Below are the code and all the weights of a small trained network. Each question names an input and a target symbol and asks about switching units off, where a switched-off unit gives its printed mean instead of its output.

import numpy as np


def w(rows, s, z=0):
    codes = np.array(rows[::2]) - 128.0
    scale = np.full(codes.shape[1], s)
    scale[-1] = z or s
    return codes * scale


def norm(h):
    return h / np.sqrt((h * h).mean(-1, keepdims=True) + 1e-5)


def f(y):
    return np.maximum(y, 0)


def softmax(a):
    e = np.exp(a - a.max(-1, keepdims=True))
    return e / e.sum(-1, keepdims=True)


def log_softmax(a):
    a = a - a.max(-1, keepdims=True)
    return a - np.log(np.exp(a).sum(-1, keepdims=True))


def net(x, mask):
    ids = ['ΘΨαζηπτφω'.index(c) for c in x.split()]
    T = len(ids)
    res = E[ids] + P[:T]
    q, k, v = (norm(res) @ M[0].T for M in (Q, K, V))
    z = softmax(np.where(np.tri(T) > 0, q @ k.T / 3**0.5, -1e9)) @ v
    res = res + np.where(mask[0], z, O[0][:, -1]) @ O[0][:, :-1]
    y = f(norm(res) @ A[0][:, :-1].T + A[0][:, -1])
    res = res + np.where(mask[1:9], y, B[0][:, -1]) @ B[0][:, :-1]
    return log_softmax(norm(res)[-1] @ U[:, :-1].T + U[:, -1])


Q, K, V, O, A, B = {}, {}, {}, {}, {}, {}
E = w([
[63,170,199,203,102,239,150],'Θ',
[185,133,103,113,165,99,136],'Ψ',
[86,115,159,173,120,150,93],'α',
[54,3,117,76,220,161,108],'ζ',
[167,136,109,109,178,93,136],'η',
[86,154,125,109,115,120,196],'π',
[136,163,91,157,138,89,164],'τ',
[163,138,90,106,139,142,187],'φ',
[102,174,200,52,110,133,120],'ω',
],0.0047)
P = w([
[106,30,55,96,56,78,91],'0',
[163,96,137,171,97,162,132],'1',
[95,104,112,131,128,106,100],'2',
[73,58,65,107,98,76,67],'3',
[186,98,197,190,94,190,128],'4',
[107,140,160,134,156,135,102],'5',
[58,112,98,101,146,83,73],'6',
[184,120,244,205,109,208,127],'7',
[122,148,185,135,162,148,114],'8',
[74,141,125,98,167,117,101],'9',
[164,128,254,197,122,204,121],'10',
[136,152,202,135,157,161,132],'11',
],0.0025)
Q[0] = w([
[124,166,98,116,144,117,159],'H1',
[99,2,95,91,94,100,128],'H1',
[106,116,58,69,143,81,134],'H1',
],0.0087)
K[0] = w([
[88,233,87,112,242,59,65],'H1',
[120,32,43,86,18,108,45],'H1',
[1,134,12,35,84,30,47],'H1',
],0.005)
V[0] = w([
[173,8,163,17,89,173,73],'H1',
[180,158,146,88,176,17,87],'H1',
[5,64,206,54,145,24,113],'H1',
],0.0026)
O[0] = w([
[186,166,138,48,150,234,128,78],'H1',
[127,171,129,157,17,200,118,64],'H1',
[198,120,253,200,144,162,163,2],'H1',
],0.0036,0.00082)
A[0] = w([
[143,185,181,92,92,100,98,97],'N1',
[72,86,201,233,126,157,1,171],'N2',
[139,115,111,151,46,184,188,152],'N3',
[156,124,123,122,156,133,56,254],'N4',
[172,128,82,219,84,102,161,231],'N5',
[202,39,115,139,124,138,164,222],'N6',
[78,120,140,155,113,134,171,203],'N7',
[149,50,205,107,104,233,108,46],'N8',
],0.0039,0.00081)
B[0] = w([
[90,161,186,131,27,98,54,157],'N1',
[237,107,82,139,11,181,176,255],'N2',
[148,189,137,151,85,104,9,173],'N3',
[138,129,63,101,104,174,150,184],'N4',
[30,131,154,138,128,80,108,203],'N5',
[87,116,234,163,148,122,163,210],'N6',
[254,110,61,106,181,170,87,190],'N7',
[26,192,58,153,199,88,56,207],'N8',
],0.0033,0.0029)
U = w([
[72,51,113,100,224,165,102,248],'Θ',
[193,125,60,147,42,180,102,239],'Ψ',
[162,114,163,106,160,113,180,100],'α',
[160,130,164,124,152,148,154,66],'ζ',
[87,176,199,63,58,122,47,135],'η',
[142,73,212,147,118,89,180,88],'π',
[57,130,89,213,128,36,115,123],'τ',
[156,137,27,3,151,121,168,20],'φ',
[147,159,179,183,162,173,118,70],'ω',
],0.0072,0.0017)

Each question gives the input, a string of symbols that net reads in full, and the target symbol t.
The units are the heads (3 rows each of Q, K, V and O) and the neurons (one row each of A and B). Each row of codes is followed by its name. A weight is (code - 128) times the scale printed after its matrix; where a second scale follows, it is the last column's (O, A, B and U).
mask holds one flag per unit, heads first, then neurons. A switched-off unit (its flag False) gives its mean, the last column of its rows in O or B, instead of its output. The means were averaged over made-up inputs and are rounded, as every weight is.
A unit's drop is (log p(t) with every unit on - log p(t) with that unit switched off) / (log p(t) with every unit on - log p(t) with every unit switched off).
The circuit of an input: a set's keep is (log p(t) with only the set's units on - log p(t) with every unit switched off) / (log p(t) with every unit on - log p(t) with every unit switched off). Starting from all 9 units, units are removed one at a time, each time the one whose removal leaves the highest keep (on an exact tie, the one counted first), for as long as the keep stays at least 0.8.
circuit, biggest first: the units of the circuit, biggest drop first
unit that matters most: the unit with the biggest drop
k most important neurons: the k neurons with the biggest drops, biggest first
drop of u: that unit's drop, to one decimal
input Ψ π Θ ζ φ φ Ψ Ψ, target φ: circuit, biggest first : (H1)
input π φ ζ η, target π: circuit, biggest first : (H1 N6)
input ζ τ ω ω η, target τ: 2 most important neurons : (N5 N2)
input π Θ φ, target π: circuit, biggest first : (H1 N6)
input ω φ τ ω φ, target φ: 2 most important neurons : (N2 N8)
input φ ω π ζ φ η τ η, target φ: 2 most important neurons : (N4 N2)
input ω η ζ φ, target ω: circuit, biggest first : (H1 N6 N3 N2)
input ζ π α Θ φ ω ω π, target φ: circuit, biggest first : (H1 N7)
input Θ τ φ η τ τ α η, target τ: circuit, biggest first : (H1 N5)
input α π ζ φ φ η Ψ η ω φ, target Ψ: 2 most important neurons : (N3 N8)
input φ π Ψ τ Ψ φ η π η η, target η: 4 most important neurons : (N1 N2 N7 N8)
input φ φ τ τ Ψ Ψ, target τ: 2 most important neurons : (N2 N5)
input ω η π ω η π τ φ, target η: 4 most important neurons : (N3 N2 N7 N6)
input τ ω α α Ψ, target ω: 4 most important neurons : (N6 N2 N7 N5)
input φ π α η φ, target π: unit that matters most : N6
input ζ ω η ζ ω φ φ η φ ω φ, target η: 3 most important neurons : (N3 N2 N7)
input τ τ φ ζ φ φ α φ π, target φ: 4 most important neurons : (N7 N6 N5 N8)
input τ η ζ ω φ α φ τ τ φ Ψ, target τ: drop of N7 : 0.2
input ζ α η α φ τ Θ, target Ψ: drop of N2 : 0.6
input Ψ η Θ η, target Ψ: drop of N1 : 0.0
